Here is a tiny trained network, its code and every weight. The questions are about switching its units off for an input and a class, where a switched-off unit gives its printed mean instead of its output.

import numpy as np


def w(rows, s, z=0):
    codes = np.array(rows[::2]) - 128.0
    scale = np.full(codes.shape[1], s)
    scale[-1] = z or s
    return codes * scale


def norm(h):
    return h / np.sqrt((h * h).mean(-1, keepdims=True) + 1e-5)


def f(y):
    return np.maximum(y, 0)


def log_softmax(a):
    a = a - a.max(-1, keepdims=True)
    return a - np.log(np.exp(a).sum(-1, keepdims=True))


def net(x, mask):
    res = np.array(x, float).reshape(1, 7) / 4 @ E
    u = 0
    for l in range(3):
        y = f(norm(res) @ A[l][:, :-1].T + A[l][:, -1])
        res = res + np.where(mask[u : u + 9], y, B[l][:, -1]) @ B[l][:, :-1]
        u += 9
    return log_softmax(norm(res)[-1] @ U[:, :-1].T + U[:, -1])


A, B = {}, {}
E = w([
[149,82,16],'x0',
[103,137,101],'x1',
[136,125,136],'x2',
[116,132,118],'x3',
[127,129,127],'x4',
[187,107,193],'x5',
[1,49,196],'x6',
],0.007)
A[0] = w([
[167,193,99,118],'0.n1',
[147,158,76,90],'0.n2',
[129,76,99,114],'0.n3',
[64,160,88,254],'0.n4',
[56,196,18,211],'0.n5',
[69,121,135,89],'0.n6',
[108,196,164,59],'0.n7',
[138,127,183,184],'0.n8',
[161,10,48,139],'0.n9',
],0.012,0.0026)
B[0] = w([
[147,19,117,202],'0.n1',
[198,76,181,183],'0.n2',
[80,164,39,160],'0.n3',
[202,149,226,210],'0.n4',
[156,134,186,254],'0.n5',
[131,96,173,170],'0.n6',
[47,234,188,164],'0.n7',
[106,221,160,181],'0.n8',
[55,254,90,215],'0.n9',
],0.0071,0.007)
A[1] = w([
[180,88,141,57],'1.n1',
[52,40,126,175],'1.n2',
[92,95,131,105],'1.n3',
[121,99,7,156],'1.n4',
[137,137,187,140],'1.n5',
[137,82,164,156],'1.n6',
[120,171,167,106],'1.n7',
[171,34,152,2],'1.n8',
[143,147,15,148],'1.n9',
],0.012,0.0029)
B[1] = w([
[163,128,142,174],'1.n1',
[253,90,63,186],'1.n2',
[140,110,105,151],'1.n3',
[22,166,84,186],'1.n4',
[152,168,99,255],'1.n5',
[86,175,111,185],'1.n6',
[53,79,98,234],'1.n7',
[102,145,151,156],'1.n8',
[20,114,134,212],'1.n9',
],0.0073,0.0048)
A[2] = w([
[76,146,107,183],'2.n1',
[106,151,167,252],'2.n2',
[142,153,165,59],'2.n3',
[163,117,135,132],'2.n4',
[138,3,97,148],'2.n5',
[109,142,65,130],'2.n6',
[48,126,185,163],'2.n7',
[215,105,72,183],'2.n8',
[112,125,123,116],'2.n9',
],0.012,0.0024)
B[2] = w([
[147,114,100,204],'2.n1',
[165,175,10,236],'2.n2',
[81,116,48,177],'2.n3',
[84,138,143,157],'2.n4',
[208,79,26,171],'2.n5',
[167,155,86,179],'2.n6',
[237,87,52,254],'2.n7',
[253,26,213,199],'2.n8',
[131,161,149,140],'2.n9',
],0.0062,0.0061)
U = w([
[41,254,140,246],'0',
[134,197,124,104],'1',
[145,108,133,8],'2',
],0.016,0.0015)

Each question gives the input, the list of numbers given to net, and the class t.
The units are the neurons (one row each of A and B). Each row of codes is followed by its name. A weight is (code - 128) times the scale printed after its matrix; where a second scale follows, it is the last column's (A, B and U).
mask holds one flag per neuron, layer by layer. A switched-off neuron (its flag False) gives its mean, the last column of its row in B, instead of its output. The means were averaged over made-up inputs and are rounded, as every weight is.
A unit's drop is (log p(t) with every unit on - log p(t) with that unit switched off) / (log p(t) with every unit on - log p(t) with every unit switched off).
The circuit of an input: a set's keep is (log p(t) with only the set's units on - log p(t) with every unit switched off) / (log p(t) with every unit on - log p(t) with every unit switched off). Starting from the 12 units with the biggest drops (on a tie, the unit counted first), units are removed one at a time, each time the one whose removal leaves the highest keep (on an exact tie, the one counted first), for as long as the keep stays at least 0.8.
circuit, biggest first: the units of the circuit, biggest drop first
most important unit: the unit with the biggest drop
top k neurons: the k neurons with the biggest drops, biggest first
k most important neurons of layer l: the k neurons of layer l with the biggest drops, biggest first
drop of u: that unit's drop, to one decimal
input [-1,-2,-6,7,3,-8,4], class 1: most important unit => 0.n4
input [8,4,2,-2,8,-6,-6], class 0: circuit, biggest first => [1.n4 1.n9]
input [6,-8,-5,-3,7,-3,-3], class 0: circuit, biggest first => [0.n9 1.n9]
input [6,7,5,-4,-1,-7,-4], class 0: circuit, biggest first => [1.n9 1.n4]
input [0,3,7,-4,7,-8,5], class 1: top 2 neurons => [0.n4 0.n1]
input [-5,-2,-6,-1,8,-8,5], class 1: top 2 neurons => [2.n7 0.n9]
input [-4,-1,6,-4,4,-8,-7], class 2: top 2 neurons => [0.n1 2.n8]
input [7,-8,-4,-4,-5,5,-3], class 0: top 2 neurons => [0.n9 1.n9]
input [-4,8,0,0,2,0,7], class 2: top 2 neurons => [2.n7 0.n9]
input [1,-7,-3,5,3,-5,-8], class 2: top 2 neurons => [2.n8 0.n1]
input [-5,6,4,4,1,5,-2], class 0: 2 most important neurons of layer 2 => [2.n8 2.n5]
input [5,5,1,-2,-4,7,-4], class 0: 2 most important neurons of layer 1 => [1.n4 1.n9]
input [-2,8,-6,1,4,4,7], class 2: drop of 0.n9 => 0.2
input [5,6,3,-3,0,5,5], class 0: circuit, biggest first => [0.n9]
input [1,-3,6,7,-1,-6,8], class 2: drop of 2.n5 => -0.1
input [-1,-1,5,-5,-8,-4,-7], class 2: drop of 0.n1 => 0.1
